Below is a small trained network, with its code and all its weights. Each question gives an input and a target symbol and asks what happens when units are switched off, that is, made to give their printed mean instead of their output.

import numpy as np


def w(rows, s, z=0):
    codes = np.array(rows[::2]) - 128.0
    scale = np.full(codes.shape[1], s)
    scale[-1] = z or s
    return codes * scale


def norm(h):
    return h / np.sqrt((h * h).mean(-1, keepdims=True) + 1e-5)


def f(y):
    return np.maximum(y, 0)


def softmax(a):
    e = np.exp(a - a.max(-1, keepdims=True))
    return e / e.sum(-1, keepdims=True)


def log_softmax(a):
    a = a - a.max(-1, keepdims=True)
    return a - np.log(np.exp(a).sum(-1, keepdims=True))


def net(x, mask):
    ids = ['αβγδεζθλμξπφ'.index(c) for c in x.split()]
    T = len(ids)
    res = E[ids] + P[:T]
    u = 0
    for l in range(2):
        r = norm(res)
        for j in range(3):
            rows = slice(2 * j, 2 * j + 2)
            q, k, v = (r @ M[l][rows].T for M in (Q, K, V))
            z = softmax(np.where(np.tri(T) > 0, q @ k.T / 2**0.5, -1e9)) @ v
            o = O[l][rows]
            res = res + np.where(mask[u + j], z, o[:, -1]) @ o[:, :-1]
        u += 3
        y = f(norm(res) @ A[l][:, :-1].T + A[l][:, -1])
        res = res + np.where(mask[u : u + 4], y, B[l][:, -1]) @ B[l][:, :-1]
        u += 4
    return log_softmax(norm(res)[-1] @ U[:, :-1].T + U[:, -1])


Q, K, V, O, A, B = {}, {}, {}, {}, {}, {}
E = w([
[113,131,157],'α',
[227,128,177],'β',
[97,8,88],'γ',
[175,152,206],'δ',
[131,134,165],'ε',
[163,171,131],'ζ',
[196,167,132],'θ',
[91,141,126],'λ',
[141,135,163],'μ',
[210,133,153],'ξ',
[134,149,130],'π',
[94,143,139],'φ',
],0.017)
P = w([
[99,97,100],'0',
[163,149,168],'1',
[71,81,248],'2',
[103,179,112],'3',
[120,172,114],'4',
[138,155,123],'5',
[175,140,116],'6',
[168,150,105],'7',
[152,123,152],'8',
[152,162,108],'9',
[129,108,157],'10',
[122,141,136],'11',
],0.014)
Q[0] = w([
[111,195,97],'L0H1',
[140,193,78],'L0H1',
[154,176,87],'L0H2',
[127,58,92],'L0H2',
[145,251,158],'L0H3',
[94,51,192],'L0H3',
],0.028)
K[0] = w([
[180,112,61],'L0H1',
[159,148,45],'L0H1',
[156,207,214],'L0H2',
[21,136,84],'L0H2',
[85,24,158],'L0H3',
[238,254,208],'L0H3',
],0.02)
V[0] = w([
[137,107,164],'L0H1',
[137,43,221],'L0H1',
[47,55,181],'L0H2',
[190,73,172],'L0H2',
[94,62,194],'L0H3',
[87,8,37],'L0H3',
],0.013)
O[0] = w([
[98,130,110,113],'L0H1',
[56,139,52,53],'L0H1',
[134,73,51,11],'L0H2',
[153,191,103,186],'L0H2',
[192,137,62,191],'L0H3',
[198,11,88,82],'L0H3',
],0.012,0.011)
A[0] = w([
[83,209,81,90],'L0N1',
[190,92,148,3],'L0N2',
[6,105,113,109],'L0N3',
[83,111,150,60],'L0N4',
],0.021,0.0023)
B[0] = w([
[245,73,179,254],'L0N1',
[183,154,63,223],'L0N2',
[241,98,9,186],'L0N3',
[121,159,154,148],'L0N4',
],0.015,0.0072)
Q[1] = w([
[3,59,150],'L1H1',
[77,137,122],'L1H1',
[28,126,135],'L1H2',
[130,185,114],'L1H2',
[11,67,154],'L1H3',
[163,106,154],'L1H3',
],0.036)
K[1] = w([
[176,254,58],'L1H1',
[218,149,108],'L1H1',
[244,213,200],'L1H2',
[149,64,182],'L1H2',
[169,235,76],'L1H3',
[79,111,171],'L1H3',
],0.027)
V[1] = w([
[201,203,43],'L1H1',
[163,51,152],'L1H1',
[156,239,176],'L1H2',
[144,120,213],'L1H2',
[4,130,147],'L1H3',
[89,60,217],'L1H3',
],0.037)
O[1] = w([
[16,182,110,49],'L1H1',
[153,66,195,185],'L1H1',
[70,219,138,196],'L1H2',
[95,153,241,224],'L1H2',
[251,159,101,47],'L1H3',
[223,32,211,248],'L1H3',
],0.026,0.015)
A[1] = w([
[130,155,182,1],'L1N1',
[139,252,159,22],'L1N2',
[114,59,40,17],'L1N3',
[115,227,37,135],'L1N4',
],0.031,0.0055)
B[1] = w([
[182,139,73,226],'L1N1',
[127,145,17,246],'L1N2',
[255,154,119,227],'L1N3',
[33,86,154,161],'L1N4',
],0.041,0.011)
U = w([
[173,171,237,132],'α',
[156,250,72,121],'β',
[140,79,122,79],'γ',
[138,118,96,114],'δ',
[103,27,160,132],'ε',
[80,142,145,139],'ζ',
[177,129,49,82],'θ',
[99,124,52,111],'λ',
[88,131,103,254],'μ',
[85,137,157,130],'ξ',
[135,111,116,68],'π',
[120,120,62,122],'φ',
],0.017,0.0092)

Each question gives the input, a string of symbols that net reads in full, and the target symbol t.
The units are the heads (2 rows each of Q, K, V and O) and the neurons (one row each of A and B). Each row of codes is followed by its name. A weight is (code - 128) times the scale printed after its matrix; where a second scale follows, it is the last column's (O, A, B and U).
mask holds one flag per unit, layer by layer, with each layer's heads first. A switched-off unit (its flag False) gives its mean, the last column of its rows in O or B, instead of its output. The means were averaged over made-up inputs and are rounded, as every weight is.
A unit's drop is (log p(t) with every unit on - log p(t) with that unit switched off) / (log p(t) with every unit on - log p(t) with every unit switched off).
The circuit of an input: a set's keep is (log p(t) with only the set's units on - log p(t) with every unit switched off) / (log p(t) with every unit on - log p(t) with every unit switched off). Starting from the 12 units with the biggest drops (on a tie, the unit counted first), units are removed one at a time, each time the one whose removal leaves the highest keep (on an exact tie, the one counted first), for as long as the keep stays at least 0.8.
circuit, biggest first: the units of the circuit, biggest drop first
unit that matters most: the unit with the biggest drop
k most important neurons: the k neurons with the biggest drops, biggest first
k most important neurons of layer l: the k neurons of layer l with the biggest drops, biggest first
drop of u: that unit's drop, to one decimal
input δ ζ ζ π, target μ: circuit, biggest first -> [L1H3]
input α ζ α ζ, target θ: 2 most important neurons -> [L1N3; L0N3]
input θ ζ θ β, target β: circuit, biggest first -> [L1H2; L1N2]
input α ζ λ ζ δ, target θ: 3 most important neurons -> [L1N3; L0N3; L0N1]
input θ λ μ λ ζ δ ξ α θ ζ α, target β: 3 most important neurons of layer 0 -> [L0N3; L0N2; L0N1]
input α θ ζ α ζ ζ ζ β ζ λ, target θ: circuit, biggest first -> [L1H2; L0H2; L1N3; L1H3]
input π φ ζ ζ θ θ ζ ζ ξ, target ε: circuit, biggest first -> [L0H2; L1H3]
input δ λ λ δ γ ζ ξ β δ μ ζ α, target μ: circuit, biggest first -> [L1H3; L0H3]
input α ζ ζ, target θ: 2 most important neurons -> [L0N3; L1N3]
input π α δ π π δ, target ε: circuit, biggest first -> [L0H3; L1H2; L1H3]
input θ ξ θ β μ, target β: 2 most important neurons -> [L1N2; L0N1]
input α λ θ ζ ζ ζ ε, target θ: 2 most important neurons -> [L1N3; L0N1]
input π π μ ζ ζ ζ ζ ζ θ ζ ζ ζ, target ε: 2 most important neurons -> [L0N3; L0N1]
input θ μ ζ π ζ φ α ζ π θ ζ λ, target β: unit that matters most -> L0H3
input α ζ ζ θ, target θ: 2 most important neurons -> [L1N3; L0N1]
input π θ β π μ θ ζ, target ε: drop of L0H3 -> 1.0
input θ δ λ α, target β: drop of L1H3 -> 0.0
input θ ζ μ ζ ζ θ π ζ δ, target β: drop of L1H2 -> 0.8
